Below is a small trained network, with its code and all its weights. Each question gives an input and a class and asks what happens when units are switched off, that is, made to give their printed mean instead of their output.

import numpy as np


def w(rows, s, z=0):
    codes = np.array(rows[::2]) - 128.0
    scale = np.full(codes.shape[1], s)
    scale[-1] = z or s
    return codes * scale


def norm(h):
    return h / np.sqrt((h * h).mean(-1, keepdims=True) + 1e-5)


def f(y):
    return y / 2 * (1 + np.tanh(0.7978845608 * (y + 0.044715 * y**3)))


def log_softmax(a):
    a = a - a.max(-1, keepdims=True)
    return a - np.log(np.exp(a).sum(-1, keepdims=True))


def net(x, mask):
    res = np.array(x, float).reshape(1, 4) / 4 @ E
    u = 0
    for l in range(3):
        y = f(norm(res) @ A[l][:, :-1].T + A[l][:, -1])
        res = res + np.where(mask[u : u + 5], y, B[l][:, -1]) @ B[l][:, :-1]
        u += 5
    return log_softmax(norm(res)[-1] @ U[:, :-1].T + U[:, -1])


A, B = {}, {}
E = w([
[116,79,126,175,146,243,167,115,166],'x0',
[111,109,162,42,61,174,34,176,201],'x1',
[56,207,142,199,62,143,63,131,74],'x2',
[100,152,163,148,50,35,133,149,254],'x3',
],0.0068)
A[0] = w([
[77,97,123,165,188,205,94,61,177,34],'0.n1',
[137,44,32,44,183,113,192,162,205,4],'0.n2',
[83,111,87,164,182,127,59,212,166,171],'0.n3',
[254,118,60,105,124,86,44,165,52,199],'0.n4',
[79,48,98,84,133,160,146,143,44,55],'0.n5',
],0.0058,0.0032)
B[0] = w([
[74,121,228,109,170,115,110,124,97,176],'0.n1',
[178,177,102,139,188,104,55,221,128,211],'0.n2',
[46,211,172,129,188,241,24,63,191,172],'0.n3',
[50,199,177,2,53,76,194,40,96,255],'0.n4',
[69,90,162,53,132,187,127,164,78,177],'0.n5',
],0.0076,0.0029)
A[1] = w([
[88,134,169,178,89,46,196,229,255,29],'1.n1',
[149,24,140,219,165,245,141,152,170,23],'1.n2',
[236,30,126,46,123,70,145,121,127,2],'1.n3',
[178,97,135,227,129,70,222,74,63,23],'1.n4',
[174,155,81,28,181,115,90,114,63,219],'1.n5',
],0.0056,0.0014)
B[1] = w([
[82,70,144,125,124,161,234,132,65,254],'1.n1',
[132,206,193,131,123,6,110,70,107,227],'1.n2',
[153,196,138,210,138,105,54,179,136,167],'1.n3',
[118,75,77,104,81,152,75,99,165,228],'1.n4',
[126,124,142,210,175,141,153,128,169,241],'1.n5',
],0.013,0.0036)
A[2] = w([
[131,97,4,218,130,118,118,20,141,42],'2.n1',
[50,174,107,216,79,149,62,184,78,85],'2.n2',
[87,209,32,44,255,241,148,94,99,119],'2.n3',
[130,146,147,40,101,203,73,145,216,4],'2.n4',
[141,231,81,177,44,203,117,140,68,8],'2.n5',
],0.0069,0.0027)
B[2] = w([
[172,120,111,102,88,125,47,85,147,239],'2.n1',
[181,109,113,135,253,139,188,194,161,222],'2.n2',
[92,88,103,105,76,173,177,187,157,252],'2.n3',
[197,56,68,103,101,102,22,55,104,185],'2.n4',
[180,148,103,159,132,32,113,205,191,172],'2.n5',
],0.011,0.0038)
U = w([
[47,28,128,100,70,248,209,193,109,251],'0',
[185,121,78,169,230,124,76,248,174,50],'1',
[148,33,48,82,47,170,2,61,118,77],'2',
[72,164,223,113,130,96,91,69,82,94],'3',
],0.0096,0.0024)

Each question gives the input, the list of numbers given to net, and the class t.
The units are the neurons (one row each of A and B). Each row of codes is followed by its name. A weight is (code - 128) times the scale printed after its matrix; where a second scale follows, it is the last column's (A, B and U).
mask holds one flag per neuron, layer by layer. A switched-off neuron (its flag False) gives its mean, the last column of its row in B, instead of its output. The means were averaged over made-up inputs and are rounded, as every weight is.
A unit's drop is (log p(t) with every unit on - log p(t) with that unit switched off) / (log p(t) with every unit on - log p(t) with every unit switched off).
The circuit of an input: a set's keep is (log p(t) with only the set's units on - log p(t) with every unit switched off) / (log p(t) with every unit on - log p(t) with every unit switched off). Starting from the 12 units with the biggest drops (on a tie, the unit counted first), units are removed one at a time, each time the one whose removal leaves the highest keep (on an exact tie, the one counted first), for as long as the keep stays at least 0.8.
units of the circuit, in order: the units of the circuit, biggest drop first
top k neurons: the k neurons with the biggest drops, biggest first
k most important neurons of layer l: the k neurons of layer l with the biggest drops, biggest first
input [-7,-8,-2,-1], class 2: units of the circuit, in order	(1.n4)
input [8,7,4,5], class 3: top 3 neurons	(1.n2; 1.n4; 0.n4)
input [8,8,1,-6], class 2: top 2 neurons	(2.n4; 1.n1)
input [-8,-4,1,8], class 0: units of the circuit, in order	(1.n1; 1.n2)
input [-5,7,7,-7], class 0: units of the circuit, in order	(0.n4; 1.n2; 2.n2)
input [-6,7,-5,-8], class 0: top 3 neurons	(2.n3; 0.n4; 1.n4)
input [6,-7,-5,-5], class 2: top 3 neurons	(1.n4; 2.n1; 1.n2)
input [-5,-2,-2,-8], class 0: top 2 neurons	(2.n3; 1.n2)
input [-2,-7,6,4], class 2: 3 most important neurons of layer 0	(0.n2; 0.n3; 0.n5)
input [2,5,8,-5], class 1: top 3 neurons	(2.n2; 2.n5; 1.n1)
input [6,-3,5,-5], class 3: top 2 neurons	(1.n2; 0.n4)
input [-2,-7,4,-7], class 0: 2 most important neurons of layer 1	(1.n2; 1.n3)
input [5,8,-4,7], class 2: top 2 neurons	(2.n4; 0.n3)
input [7,-2,5,1], class 3: most important neuron of layer 0	(0.n4)
input [8,6,-6,5], class 3: top 3 neurons	(1.n2; 1.n4; 0.n4)
input [7,-4,-3,-6], class 3: top 3 neurons	(1.n2; 0.n4; 1.n1)
input [8,-6,-4,-2], class 3: top 3 neurons	(1.n2; 0.n4; 0.n1)
input [8,7,-7,7], class 3: units of the circuit, in order	(1.n2; 0.n4; 2.n3)
input [0,-2,5,-5], class 0: top 2 neurons	(2.n3; 1.n3)
input [0,-3,5,-6], class 0: units of the circuit, in order	(2.n3)
input [-3,-6,8,7], class 1: 2 most important neurons of layer 2	(2.n2; 2.n5)
input [0,-7,-6,8], class 0: 2 most important neurons of layer 1	(1.n1; 1.n2)
input [5,7,0,-1], class 2: top 2 neurons	(2.n4; 0.n3)
input [-4,-6,-4,-2], class 2: 2 most important neurons of layer 1	(1.n4; 1.n2)
input [5,-5,-7,3], class 1: 2 most important neurons of layer 0	(0.n2; 0.n3)
input [-7,-3,8,-4], class 1: 2 most important neurons of layer 2	(2.n2; 2.n5)
